(in the rows, 128 means zero)
Here are made-up elements, facts about them, and rows of numbers that follow some of those facts. Name the element behind each unnamed row.

Named rows:
[138 135 131 132 130 130 116 127 121 130 114 129 127 131 134 131 141 129
 126 114 128 126 125 140 131 132 131 125 124 129 120 123 148 132 141 137
 135 140 132 140 137 125 127 129 130 125 119 124] -> q_347
[127 123 152 112 121 128 125 149 128 122 124 124 120 147 122 132 136 124
 133 139 129 129 130  90 131 127 112 123 129 178 110 140 112 124 133 119
 155 115 122 151 180 114 122 121 131 129 129 121] -> q_308
[135 135  92 142 136 127 125 113 131 133 134 130 134 114 138 129 122 130
 124 115 125 125 116 148 127 128 153 130 126  99 143 122 155 135 132 133
 119 154 136 105  86 137 128 120 130 125 123 138] -> q_203
[133 131 110 135 131 127 120 123 128 130 127 128 130 124 131 130 125 130
 125 123 129 127 122 133 130 128 143 129 124 117 128 127 146 132 134 134
 129 139 132 117 113 128 123 120 132 126 123 134] -> q_427
[130 127 145 127 127 125 128 135 130 126 123 123 123 131 126 131 122 132
 127 146 127 134 139 115 128 127 114 130 119 164 126 129 116 121 126 124
 135 117 129 145 159 127 122 133 143 132 129 130] -> q_718
[127 129 143 125 130 124 139 128 136 124 127 128 126 131 129 125 128 131
 128 125 131 131 137 131 126 131 136 121 133 128 124 128 139 124 121 127
 125 135 129 127 114 129 141 119 126 127 131 114] -> q_935
[127 128 165 135 121 135 140 139 130 124 120 128 123 128 129 134 136 131
 133 126 127 128 138 143 123 131 158 132 129 100 123 121 119 121 124 126
 128 117 131 111  69 131 155 143 129 127 125 120] -> q_696
[127 129 143 123 130 126 141 128 138 124 125 127 127 131 131 123 129 133
 128 120 132 130 138 129 128 133 135 121 132 138 123 125 139 122 114 126
 126 134 129 130 108 128 140 113 123 126 134 110] -> q_894
[127 118 157 128 119 125 124 136 124 131 119 127 129 128 115 126 142 119
 128 127 133 129 131 111 125 131  94 126 134 123 113 131 124 128 123 125
 126 109 120 138 177 129 102 141 123 133 136 122] -> q_648
[127 129 140 125 129 125 140 127 137 125 124 127 127 132 129 125 130 131
 130 121 132 130 137 127 127 131 136 124 133 133 125 129 139 122 118 127
 124 135 127 130 110 129 141 116 122 127 132 116] -> q_597
[125 124 211 104 115 131 135 165 131 117 112 118 116 166 109 129 144 135
 131 144 140 140 153  81 134 131  81 120 133 198  78 141 106 108 109 128
 159  92 117 190 196 101 120 106 122 128 141  99] -> q_345
[122 133 102 115 133 131 133 126 128 133 132 127 129 129 138 125 125 124
 130 119 125 127 128 152 131 122 109 134 127 127 129 127  99 117 132 132
 129 122 121 122 138 129 125 130 125 125 118 128] -> q_575
[135 134  82 145 134 126 121 116 132 130 144 131 135 112 133 130 110 132
 123 117 129 124 113 141 129 126 155 132 118  94 140 126 157 133 132 134
 119 151 135  88  75 137 126 116 130 121 126 139] -> q_247
[129 127  66 155 136 117 132  88 135 141 132 137 142  85 140 121 125 119
 127  98 123 118 109 164 118 131 163 128 133  25 171 117 164 143 130 123
  83 158 134  60  66 164 126 148 126 131 126 135] -> q_952
[131 129 173 117 118 133 115 155 121 122 118 121 120 152 114 134 136 131
 127 138 135 135 137  99 136 129  89 128 125 186  90 138 118 120 128 135
 158 103 123 173 190 106 107 121 125 126 133 123] -> q_124
[127 134  67 146 146 118 147  93 148 133 138 135 139  98 152 120 117 131
 126 100 125 122 120 177 121 132 190 122 131  55 171 112 168 135 122 125
  88 177 139  66  16 157 158 117 123 125 126 124] -> q_423
[122 134 102 121 132 130 130 124 129 133 132 130 128 125 135 126 124 125
 128 120 126 128 128 148 128 123 121 131 130 121 137 128 116 124 131 128
 127 131 125 116 129 131 130 130 125 126 123 131] -> q_707

Facts:
(q_111, mupa, q_967); (q_116, mupa, q_849); (q_120, mupa, q_436); (q_121, mupa, q_228); (q_124, mupa, q_9)
(q_150, mupa, q_277); (q_153, mupa, q_27); (q_154, mupa, q_364); (q_156, mupa, q_64); (q_160, mupa, q_429)
(q_181, mupa, q_345); (q_189, mupa, q_29); (q_199, mupa, q_318); (q_20, mupa, q_648); (q_203, mupa, q_427)
(q_217, mupa, q_232); (q_219, mupa, q_421); (q_228, mupa, q_700); (q_232, mupa, q_515); (q_247, mupa, q_121)
(q_255, mupa, q_400); (q_256, mupa, q_111); (q_262, mupa, q_946); (q_264, mupa, q_571); (q_265, mupa, q_837)
(q_277, mupa, q_398); (q_29, mupa, q_133); (q_296, mupa, q_677); (q_3, mupa, q_410); (q_308, mupa, q_720)
(q_316, mupa, q_604); (q_318, mupa, q_935); (q_319, mupa, q_894); (q_328, mupa, q_92); (q_331, mupa, q_747)
(q_347, mupa, q_619); (q_348, mupa, q_439); (q_364, mupa, q_150); (q_398, mupa, q_878); (q_400, mupa, q_203)
(q_421, mupa, q_609); (q_423, mupa, q_319); (q_427, mupa, q_556); (q_429, mupa, q_570); (q_433, mupa, q_661)
(q_436, mupa, q_956); (q_438, mupa, q_871); (q_445, mupa, q_680); (q_451, mupa, q_887); (q_454, mupa, q_624)
(q_510, mupa, q_264); (q_515, mupa, q_308); (q_540, mupa, q_937); (q_549, mupa, q_855); (q_550, mupa, q_632)
(q_556, mupa, q_7); (q_569, mupa, q_199); (q_570, mupa, q_707); (q_571, mupa, q_732); (q_575, mupa, q_974)
(q_58, mupa, q_718); (q_591, mupa, q_160); (q_597, mupa, q_283); (q_604, mupa, q_190); (q_606, mupa, q_189)
(q_609, mupa, q_549); (q_619, mupa, q_664); (q_62, mupa, q_910); (q_624, mupa, q_738); (q_632, mupa, q_924)
(q_64, mupa, q_120); (q_648, mupa, q_926); (q_652, mupa, q_433); (q_664, mupa, q_847); (q_677, mupa, q_58)
(q_680, mupa, q_550); (q_684, mupa, q_945); (q_7, mupa, q_124); (q_700, mupa, q_907); (q_707, mupa, q_262)
(q_718, mupa, q_998); (q_728, mupa, q_746); (q_732, mupa, q_347); (q_738, mupa, q_20); (q_747, mupa, q_658)
(q_818, mupa, q_728); (q_837, mupa, q_168); (q_844, mupa, q_468); (q_847, mupa, q_918); (q_848, mupa, q_684)
(q_849, mupa, q_540); (q_87, mupa, q_606); (q_871, mupa, q_662); (q_878, mupa, q_594); (q_886, mupa, q_504)
(q_887, mupa, q_62); (q_894, mupa, q_181); (q_907, mupa, q_485); (q_910, mupa, q_886); (q_92, mupa, q_247)
(q_924, mupa, q_652); (q_926, mupa, q_844); (q_935, mupa, q_331); (q_945, mupa, q_575); (q_946, mupa, q_316)
(q_952, mupa, q_454); (q_956, mupa, q_153); (q_974, mupa, q_3); (q_998, mupa, q_78); (q_999, mupa, q_597)
(q_111, gelek, q_318); (q_116, gelek, q_265); (q_120, gelek, q_9); (q_121, gelek, q_400); (q_124, gelek, q_351)
(q_133, gelek, q_755); (q_150, gelek, q_419); (q_153, gelek, q_9); (q_154, gelek, q_419); (q_156, gelek, q_9)
(q_160, gelek, q_914); (q_168, gelek, q_257); (q_181, gelek, q_331); (q_189, gelek, q_755); (q_190, gelek, q_914)
(q_199, gelek, q_696); (q_20, gelek, q_277); (q_203, gelek, q_351); (q_217, gelek, q_674); (q_219, gelek, q_217)
(q_228, gelek, q_400); (q_232, gelek, q_674); (q_247, gelek, q_400); (q_255, gelek, q_351); (q_256, gelek, q_318)
(q_262, gelek, q_914); (q_264, gelek, q_7); (q_265, gelek, q_257); (q_27, gelek, q_9); (q_277, gelek, q_419)
(q_283, gelek, q_658); (q_29, gelek, q_755); (q_296, gelek, q_743); (q_3, gelek, q_190); (q_308, gelek, q_674)
(q_316, gelek, q_914); (q_318, gelek, q_696); (q_319, gelek, q_331); (q_328, gelek, q_400); (q_331, gelek, q_696)
(q_345, gelek, q_331); (q_347, gelek, q_7); (q_348, gelek, q_604); (q_364, gelek, q_419); (q_398, gelek, q_419)
(q_400, gelek, q_351); (q_410, gelek, q_190); (q_421, gelek, q_217); (q_423, gelek, q_331); (q_427, gelek, q_351)
(q_429, gelek, q_914); (q_433, gelek, q_594); (q_436, gelek, q_9); (q_438, gelek, q_78); (q_439, gelek, q_604)
(q_445, gelek, q_594); (q_451, gelek, q_29); (q_454, gelek, q_277); (q_468, gelek, q_277); (q_485, gelek, q_400)
(q_504, gelek, q_29); (q_510, gelek, q_7); (q_515, gelek, q_674); (q_540, gelek, q_265); (q_549, gelek, q_217)
(q_550, gelek, q_594); (q_556, gelek, q_351); (q_569, gelek, q_696); (q_570, gelek, q_914); (q_571, gelek, q_7)
(q_575, gelek, q_190); (q_58, gelek, q_743); (q_591, gelek, q_914); (q_594, gelek, q_419); (q_597, gelek, q_658)
(q_604, gelek, q_914); (q_606, gelek, q_755); (q_609, gelek, q_217); (q_619, gelek, q_7); (q_62, gelek, q_29)
(q_624, gelek, q_277); (q_632, gelek, q_594); (q_64, gelek, q_9); (q_648, gelek, q_277); (q_652, gelek, q_594)
(q_658, gelek, q_696); (q_661, gelek, q_594); (q_662, gelek, q_78); (q_664, gelek, q_7); (q_677, gelek, q_743)
(q_680, gelek, q_594); (q_684, gelek, q_190); (q_7, gelek, q_351); (q_700, gelek, q_400); (q_707, gelek, q_914)
(q_718, gelek, q_743); (q_720, gelek, q_674); (q_728, gelek, q_935); (q_732, gelek, q_7); (q_738, gelek, q_277)
(q_746, gelek, q_935); (q_747, gelek, q_696); (q_78, gelek, q_743); (q_818, gelek, q_935); (q_837, gelek, q_257)
(q_844, gelek, q_277); (q_847, gelek, q_7); (q_848, gelek, q_190); (q_849, gelek, q_265); (q_855, gelek, q_217)
(q_87, gelek, q_755); (q_871, gelek, q_78); (q_878, gelek, q_419); (q_886, gelek, q_29); (q_887, gelek, q_29)
(q_894, gelek, q_331); (q_9, gelek, q_351); (q_907, gelek, q_400); (q_910, gelek, q_29); (q_918, gelek, q_7)
(q_92, gelek, q_400); (q_924, gelek, q_594); (q_926, gelek, q_277); (q_935, gelek, q_696); (q_937, gelek, q_265)
(q_945, gelek, q_190); (q_946, gelek, q_914); (q_952, gelek, q_277); (q_956, gelek, q_9); (q_967, gelek, q_318)
(q_974, gelek, q_190); (q_998, gelek, q_743); (q_999, gelek, q_658)

Rows to name:
No name comes twice in this set of rows, the named rows included.
[125 134  71 131 139 127 136 107 132 135 139 133 134 111 144 124 117 124
 128 112 121 124 122 171 127 122 140 131 129  86 155 121 128 129 133 129
 109 146 128  92  81 145 134 130 127 126 117 138]	q_429
[136 132 203 109 116 136 109 163 111 122 100 120 116 165 114 135 155 131
 128 142 137 135 141  93 137 133  73 126 126 208  71 135 117 119 132 139
 171  99 122 198 228  99 106 126 130 127 129 113]	q_918
[126 122 157 123 121 128 128 139 120 128 126 126 126 136 116 127 136 125
 129 139 133 127 132 107 126 131 105 126 134 142 114 133 114 128 121 127
 133 105 124 151 172 122 114 138 125 132 135 131]	q_398
[129 131 113 131 135 122 142 116 139 128 129 130 131 118 135 123 126 131
 127 117 128 128 132 142 125 128 158 121 131 110 140 125 148 126 122 126
 113 148 132 111  81 137 142 117 123 127 133 118]	q_318
[119 131 152  99 122 135 129 150 121 127 123 123 122 153 123 128 133 125
 131 137 131 135 140 118 135 120  72 133 127 175  96 139  79 112 127 134
 157  91 113 163 193 110 112 127 123 126 125 122]	q_3
[128 128 108 137 131 123 130 115 126 132 134 130 133 112 129 123 133 124
 128 123 128 123 119 136 121 132 134 127 130  92 143 125 138 135 125 125
 110 134 131 110 110 138 128 144 126 130 132 138]	q_150
[127 121 120 140 125 123 128 117 129 134 125 131 134 110 125 124 137 121
 127 114 128 125 122 132 120 131 120 127 133  87 139 126 138 134 123 124
 110 125 124 102 134 143 113 139 124 131 133 130]	q_738
[129 130 114 134 133 123 130 121 134 130 133 128 128 115 134 129 116 129
 126 134 123 131 132 134 126 129 135 131 119 140 144 124 132 128 127 124
 120 134 134 118 121 136 129 134 143 130 125 139]	q_58
[131 131 142 127 121 132 115 145 128 124 132 125 125 141 115 133 123 133
 125 137 135 130 128 101 137 127 107 132 123 159  99 138 127 122 125 136
 152 115 128 143 149 112 110 111 126 123 133 128]	q_700
[134 133 115 134 128 129 117 130 127 128 128 128 130 127 128 131 124 131
 123 125 130 127 123 126 132 127 133 129 122 130 121 131 143 129 131 135
 134 138 133 127 119 125 118 117 128 123 128 132]	q_436
[122 131 122 117 130 130 130 130 126 131 129 128 126 135 132 126 126 127
 129 127 128 130 132 139 130 124 110 132 130 131 125 128 108 122 130 129
 134 118 121 134 144 126 125 125 125 128 126 127]	q_262

Now the same elements, written a new way:
Known rows:
[176 119 172 146 105  79 126 105 158 181 193 114  98 150 135 108 122 115
 140 134  77  99 161 183 107  82 149 150  96 137 146 124] -> q_256
[154 167 168 129  93 105 111 125 150 204 129 151 132 159 110 139 141 119
 130  96 122 106 101 163 102 138 134 121 127  96 117 103] -> q_439
[137 140 170 135 118  87 133 102 159 176 146 120 102 136 133 134 125 135
 156 119 138  87 151 173 132 128 168 144 130 130 132 117] -> q_680
[113 119 129 151 140 130 102 109 140 124 111 137 105  87 151 149 135 120
 133 139 133 129 145 142 151 148 148 132 131 125 124 116] -> q_924
[148 163 142 127 120 120 121  98 154 159 159 139 134 113 159 144 138 153
 173 126 111  96 124 162  95  87 115 120 142 164 144 120] -> q_247
[102 115  97 136 152 179 110 104 135 100 113 145 151  52 182 146 140 133
 128 154 114 130 122 113 151 117  93  86 158 145 140 104] -> q_664
[137  79 124  79 162 110 149 134 115 150 145 149 123 110 145 131 141 139
 141 121 122 147 125 137 111 142 142 120 110 106 117 102] -> q_29
[137 143 146 124 132 126 118 104 145 137 133 146 147  88 157 130 131 131
 144 131 109 100 127 137 100 118 119 100 137 139 146 123] -> q_427
[114 114  98 127 154 193  98 104 138  93 110 151 144  65 161 146 153 134
 125 162 119 137 134 105 150 141 110  99 151 133 114 112] -> q_27
[140 120 151 147 119 110 123 111 136 147 162 137 105 118 139 123 127 108
 137 131  85 109 136 163 117 102 131 116 111 139 152 123] -> q_746
[ 88 100  81 137 170 223  90 107 131  75  88 162 145  36 172 156 167 132
 128 165 122 153 125  93 169 138 101  70 160 134 114 104] -> q_918
[175 145 152 131 106  93 126 109 131 154 155 122 106 137 115 133 125 142
 137 116  80  64 118 149 125 116 148 159 125 139 117 115] -> q_421
[162 115 147 118 119 120 114 119 107 143 162 156 105 118 135 112 156 113
 147 130  99 126 153 167 111 121 166 113  87 128 125 107] -> q_318
[108  97  97 160 166 193  90 111 128 102  81 167 126  48 166 156 148 132
 107 150 116 157 119 115 167 136  88  86 134 112  89  96] -> q_316
[146 123 121 111 133 121 111 118  99 135 144 147 118 109 142 139 154 145
 126 122 104  91 136 135 127 143 151 134 100 119 105 104] -> q_674
[156 136 143 127 128 116 114 110 142 163 137 134 114 126 131 141 138 129
 143 129 104 108 121 148 121 125 139 142 121 125 116 121] -> q_58
[114  91 105 106 158 145 134 120 128 141 110 152 112  91 147 157 122 139
 133 137 115 161 101 117 146 115 107 113 146 122 109 112] -> q_504

Rows to name:
No name comes twice in this set of rows, the named rows included.
[ 89  74  72 168 184 217  81 136  95  92  55 198 141  10 191 156 170 152
  97 144 125 172 121 108 187 127  88  55 120 103  76  53]	q_190
[ 87 105  97 141 157 158 105 128  91 101  93 159 111  53 166 146 157 138
 133 147 156 143 148 136 178 145 152 106 123 127 116  89]	q_594
[107 105  82 111 167 206  98 118 103  88 104 168 152  38 181 139 174 146
 128 157 127 147 137  99 153 137 121  76 133 138 110  88]	q_9
[143 128 131  98 127 149 115 119 121 142 149 146 146 105 163 113 166 138
 145 136 125 112 152 141 107 141 155 127 110 130 121 104]	q_351
[102  86  75 151 174 201  84 132  91  98  74 183 131  28 179 156 172 145
 105 144 124 166 129 116 176 132 101  71 119 101  82  63]	q_604
[187 141 164 119 117  81 117 100 141 155 171 117 113 157 109 130 135 127
 133 116  78  64 133 157 100 148 158 169 108 122 115 129]	q_219
[121 120 104  99 145 183 112 120 117 111 127 154 146  72 175 126 175 144
 139 148 132 131 143 117 131 135 137  97 125 135 122  99]	q_7
[192 146 155 108 110  69 119 125 107 150 177 126 111 151 122 123 150 136
 134 106  83  56 140 159  98 149 175 171  89 119 115 110]	q_217

Now the same elements, written a new way:
Known rows:
[121 172 112 121 194 121 132 112 150  93 113 113 210 141 183 104  72 115
 164 179 117  83 137 115 129 181 136] -> q_316
[152 122 115 165 102 129 159 123  96 128 149 121 113  91  86 150 174 129
 112 116 143 122 130 170 110  96 136] -> q_111
[142 138 136 144 107 132 148 103  97 137 130 136  98  97  97 152 174 150
 105 121 133 106 135 166 111 111 151] -> q_160
[141 111 134 158  85 140 156 119  76 146 117 128  74  86  81 151 179 148
  90 112 140 118 142 161 104  94 136] -> q_296
[111 127 138 147 145 120 148 120 137 116 137 121 152 141 144 145 129 116
 144 159 118 103 141 123 108 133 130] -> q_886
[132 130 118 129 154 120 142 112 123 117 120 118 164 114 143 115 136 118
 122 140 117 104 130 120 123 129 128] -> q_398
[142 127 138 152  75 115 169 108  92 118 116 123  97  94  75 179 195 139
  82  87 133  97 135 160  96  92 128] -> q_265
[154 115 144 135 118 128 142 104 101 149 125 124 111  92 109 144 187 128
  94 110 131 116 121 139 120  83 139] -> q_454
[120 131 133 136 101 130 156 123 117 133 133 126 132  97 110 128 153 140
 110 131 131 104 130 157 105 109 131] -> q_203
[146 127 113 160 118 128 158 124 103 123 145 116 130  99 104 139 155 122
 122 126 142 119 128 159 117 107 132] -> q_967
[125 125 144 144  73 134 158 120 121 147 138 115 121  92  95 134 167 156
  93 123 126 109 138 172 117  90 127] -> q_264
[129 112 114 136 144 114 146 107 114 112 122 131 153 108 126 116 168 130
 105 135 114 110 139 125 124 120 136] -> q_632
[ 92 161 105 107 169 126 140 130 172 100 112 107 226 134 176  80  73  98
 155 182 134  85 128 109 102 168 127] -> q_485
[125 120 139 148 116 125 154 118 112 133 136 126 115 119 112 157 162 131
 119 135 129 109 140 141 105 111 135] -> q_189
[132 119 148 146  59 137 161 116 108 155 142 116  99  87  82 144 185 162
  83 115 135 112 138 182 116  79 132] -> q_510
[135 107 142 156  86 128 157 117  95 147 141 135  78 104  85 171 195 145
  97 118 136 117 139 162 102  89 139] -> q_87
[ 97 156 110 111 154 130 146 129 163 102 115 113 207 124 162  89  93 104
 144 175 133  88 125 120 100 154 130] -> q_907

Which element is each row?
No name comes twice in this set of rows, the named rows included.
[129 150 120 111 204 119 128 110 152 106 108 101 224 134 192  92  83  89
 155 163 114  95 118  88 139 151 121]	q_844
[110 133 132 136 158 120 144 126 145 110 136 116 169 150 158 138 114 110
 156 169 117 101 140 115 116 143 125]	q_504
[104 139 115 117 125 129 151 128 143 119 120 121 167 111 137 105 126 115
 128 154 143  95 126 139  95 136 137]	q_228
[130 163 127 137 157 127 138 101 126 116 125 126 146 119 140 123 123 139
 136 146 129  93 139 146 124 149 153]	q_974
[134 143 124 116 189 119 131 109 144 115 112 101 202 126 179 103 102 102
 141 157 119  97 120  98 133 137 124]	q_926
[131 155 124 134 149 125 140 107 124 113 121 126 153 123 140 129 124 131
 131 148 127  93 140 141 122 144 143]	q_707
[117 119 139 148 132 120 153 119 124 126 140 126 130 135 129 155 147 123
 134 153 124 106 140 132 109 119 128]	q_910
[151 120 139 135 134 125 143 104 108 143 122 120 130  99 121 137 169 121
 106 120 129 112 120 133 124  92 136]	q_624
[140 104 125 146 116 118 153 108 100 130 128 138 113  91  99 131 201 143
  87 119 116 119 135 146 125  97 140]	q_680
[122 112 144 142  77 135 158 126  94 149 138 148  97  72  88 147 182 162
  96  97 132 108 110 179 100  89 129]	q_156
[111 131 123 125  99 136 155 125 126 136 129 127 132  99 107 125 162 131
 108 138 145 105 125 153  89 111 141]	q_247
[146 130 128 123 144 120 145 104 115 141 113 115 153 104 137 134 154 116
 117 134 120 103 117 125 124 100 125]	q_277
[127 101 150 156  88 127 157 118 101 150 153 135  73 116  88 183 196 141
 105 122 133 118 142 157  99  83 141]	q_451
[101 149 113 113 141 130 148 127 152 111 120 114 188 120 147  99 111 111
 134 163 136  90 125 128  98 143 132]	q_700
[116 137  97 120 200 107 135 116 152  82 113 119 226 133 184  82 100 105
 145 172  98  96 137  92 138 165 123]	q_661

